Below is a small trained network, with its code and all its weights. Each question gives an input and a target symbol and asks what happens when units are switched off, that is, made to give their printed mean instead of their output.

import numpy as np


def w(rows, s, z=0):
    codes = np.array(rows[::2]) - 128.0
    scale = np.full(codes.shape[1], s)
    scale[-1] = z or s
    return codes * scale


def f(y):
    return y / 2 * (1 + np.tanh(0.7978845608 * (y + 0.044715 * y**3)))


def softmax(a):
    e = np.exp(a - a.max(-1, keepdims=True))
    return e / e.sum(-1, keepdims=True)


def log_softmax(a):
    a = a - a.max(-1, keepdims=True)
    return a - np.log(np.exp(a).sum(-1, keepdims=True))


def net(x, mask):
    ids = ['ΓΔΠεηθμξσ'.index(c) for c in x.split()]
    T = len(ids)
    res = E[ids] + P[:T]
    u = 0
    for l in range(2):
        q, k, v = (res @ M[l].T for M in (Q, K, V))
        z = softmax(np.where(np.tri(T) > 0, q @ k.T / 2**0.5, -1e9)) @ v
        res = res + np.where(mask[u], z, O[l][:, -1]) @ O[l][:, :-1]
        u += 1
        y = f(res @ A[l][:, :-1].T + A[l][:, -1])
        res = res + np.where(mask[u : u + 4], y, B[l][:, -1]) @ B[l][:, :-1]
        u += 4
    return log_softmax(res[-1] @ U[:, :-1].T + U[:, -1])


Q, K, V, O, A, B = {}, {}, {}, {}, {}, {}
E = w([
[97,104,90,40,197],'Γ',
[151,103,47,31,159],'Δ',
[92,77,114,121,91],'Π',
[65,156,37,172,132],'ε',
[57,98,114,156,117],'η',
[106,15,43,12,101],'θ',
[133,5,183,151,148],'μ',
[163,68,108,221,231],'ξ',
[199,58,51,202,118],'σ',
],0.014)
P = w([
[115,206,187,62,103],'0',
[116,173,162,83,104],'1',
[121,138,154,111,114],'2',
[117,97,134,113,126],'3',
[119,59,119,132,134],'4',
[125,26,92,142,130],'5',
[118,2,64,144,152],'6',
],0.0074)
Q[0] = w([
[133,120,86,75,186],'0.h1',
[247,238,252,122,114],'0.h1',
],0.017)
K[0] = w([
[91,102,115,178,89],'0.h1',
[128,250,180,76,127],'0.h1',
],0.026)
V[0] = w([
[254,118,120,80,148],'0.h1',
[75,132,127,173,96],'0.h1',
],0.015)
O[0] = w([
[254,117,220,84,232,254],'0.h1',
[96,139,78,175,65,54],'0.h1',
],0.0078,0.00062)
A[0] = w([
[25,155,154,114,209,78],'0.n1',
[68,247,233,72,139,63],'0.n2',
[143,135,187,182,148,33],'0.n3',
[110,87,229,165,71,253],'0.n4',
],0.011,0.0047)
B[0] = w([
[168,154,45,144,67,135],'0.n1',
[177,140,74,2,188,126],'0.n2',
[13,167,28,172,8,136],'0.n3',
[77,188,40,40,241,254],'0.n4',
],0.0079,0.008)
Q[1] = w([
[125,102,156,139,8],'1.h1',
[97,125,46,71,125],'1.h1',
],0.018)
K[1] = w([
[106,254,106,88,144],'1.h1',
[103,64,35,167,191],'1.h1',
],0.016)
V[1] = w([
[169,228,64,237,233],'1.h1',
[3,152,223,74,220],'1.h1',
],0.013)
O[1] = w([
[123,83,245,124,15,172],'1.h1',
[208,33,89,148,143,251],'1.h1',
],0.011)
A[1] = w([
[178,124,164,63,210,113],'1.n1',
[106,158,48,9,40,2],'1.n2',
[150,223,219,98,139,62],'1.n3',
[61,215,145,43,89,101],'1.n4',
],0.012,0.0015)
B[1] = w([
[130,185,136,147,45,250],'1.n1',
[75,107,105,31,110,176],'1.n2',
[18,123,139,120,248,169],'1.n3',
[214,133,131,244,134,193],'1.n4',
],0.012,0.015)
U = w([
[141,165,138,46,168,175],'Γ',
[168,178,145,95,153,68],'Δ',
[130,93,97,19,255,95],'Π',
[87,146,99,175,107,27],'ε',
[42,108,81,131,117,26],'η',
[152,189,77,111,197,4],'θ',
[225,54,94,145,199,237],'μ',
[82,74,217,101,96,192],'ξ',
[112,152,156,117,211,225],'σ',
],0.0054,0.0026)

Each question gives the input, a string of symbols that net reads in full, and the target symbol t.
The units are the heads (2 rows each of Q, K, V and O) and the neurons (one row each of A and B). Each row of codes is followed by its name. A weight is (code - 128) times the scale printed after its matrix; where a second scale follows, it is the last column's (O, A, B and U).
mask holds one flag per unit, layer by layer, with each layer's heads first. A switched-off unit (its flag False) gives its mean, the last column of its rows in O or B, instead of its output. The means were averaged over made-up inputs and are rounded, as every weight is.
A unit's drop is (log p(t) with every unit on - log p(t) with that unit switched off) / (log p(t) with every unit on - log p(t) with every unit switched off).
The circuit of an input: a set's keep is (log p(t) with only the set's units on - log p(t) with every unit switched off) / (log p(t) with every unit on - log p(t) with every unit switched off). Starting from all 10 units, units are removed one at a time, each time the one whose removal leaves the highest keep (on an exact tie, the one counted first), for as long as the keep stays at least 0.8.
circuit, biggest first: the units of the circuit, biggest drop first
most important unit: the unit with the biggest drop
k most important neurons: the k neurons with the biggest drops, biggest first
k most important neurons of layer l: the k neurons of layer l with the biggest drops, biggest first
input μ Π ξ, target ξ: most important unit	0.n4
input Δ μ ε, target μ: circuit, biggest first	1.h1; 0.n4
input Π Γ ε μ θ μ, target θ: circuit, biggest first	1.h1; 0.n4; 1.n1
input θ μ Γ Π Δ, target Π: 2 most important neurons of layer 1	1.n1; 1.n2
input μ σ η η, target σ: 3 most important neurons	0.n4; 1.n3; 1.n4
input Π η ε, target η: 2 most important neurons	1.n2; 0.n4
input μ η ε η σ, target σ: circuit, biggest first	1.h1; 0.h1; 1.n3; 0.n4
input Π θ Π Δ, target Π: 3 most important neurons	1.n2; 1.n1; 0.n1
input μ Π μ μ θ, target μ: circuit, biggest first	0.n4; 1.h1
input μ Δ σ, target σ: circuit, biggest first	1.h1; 0.h1; 0.n4; 1.n3
input Δ ξ μ μ ξ μ Γ, target ξ: circuit, biggest first	0.n4; 1.h1
input μ μ η θ η, target θ: circuit, biggest first	1.h1; 0.n4
input ξ θ σ Π, target σ: 3 most important neurons	1.n3; 0.n4; 1.n4
input μ μ μ ξ Π, target ξ: most important unit	1.h1
input Δ μ σ σ σ Π, target σ: 3 most important neurons	1.n3; 1.n4; 0.n4
input μ η μ μ μ μ η, target μ: 2 most important neurons of layer 0	0.n4; 0.n1
input ε Δ Γ, target ε: circuit, biggest first	1.n4; 1.h1; 0.h1; 0.n4
input μ Γ Π Π, target Π: 2 most important neurons	1.n1; 1.n4
input Π θ θ Γ, target θ: 2 most important neurons	1.n1; 0.n4
input η ε Γ, target η: circuit, biggest first	0.h1
input μ μ μ Δ ξ σ Γ, target σ: circuit, biggest first	1.h1; 1.n3; 1.n4; 0.h1
input μ ε Π, target μ: 3 most important neurons of layer 1	1.n2; 1.n3; 1.n1
input ε Γ μ Δ, target μ: 3 most important neurons	0.n4; 1.n2; 1.n3
input η ξ Γ ξ Π θ η, target θ: 2 most important neurons of layer 0	0.n4; 0.n3
input Δ θ θ, target θ: 2 most important neurons	1.n1; 0.n4
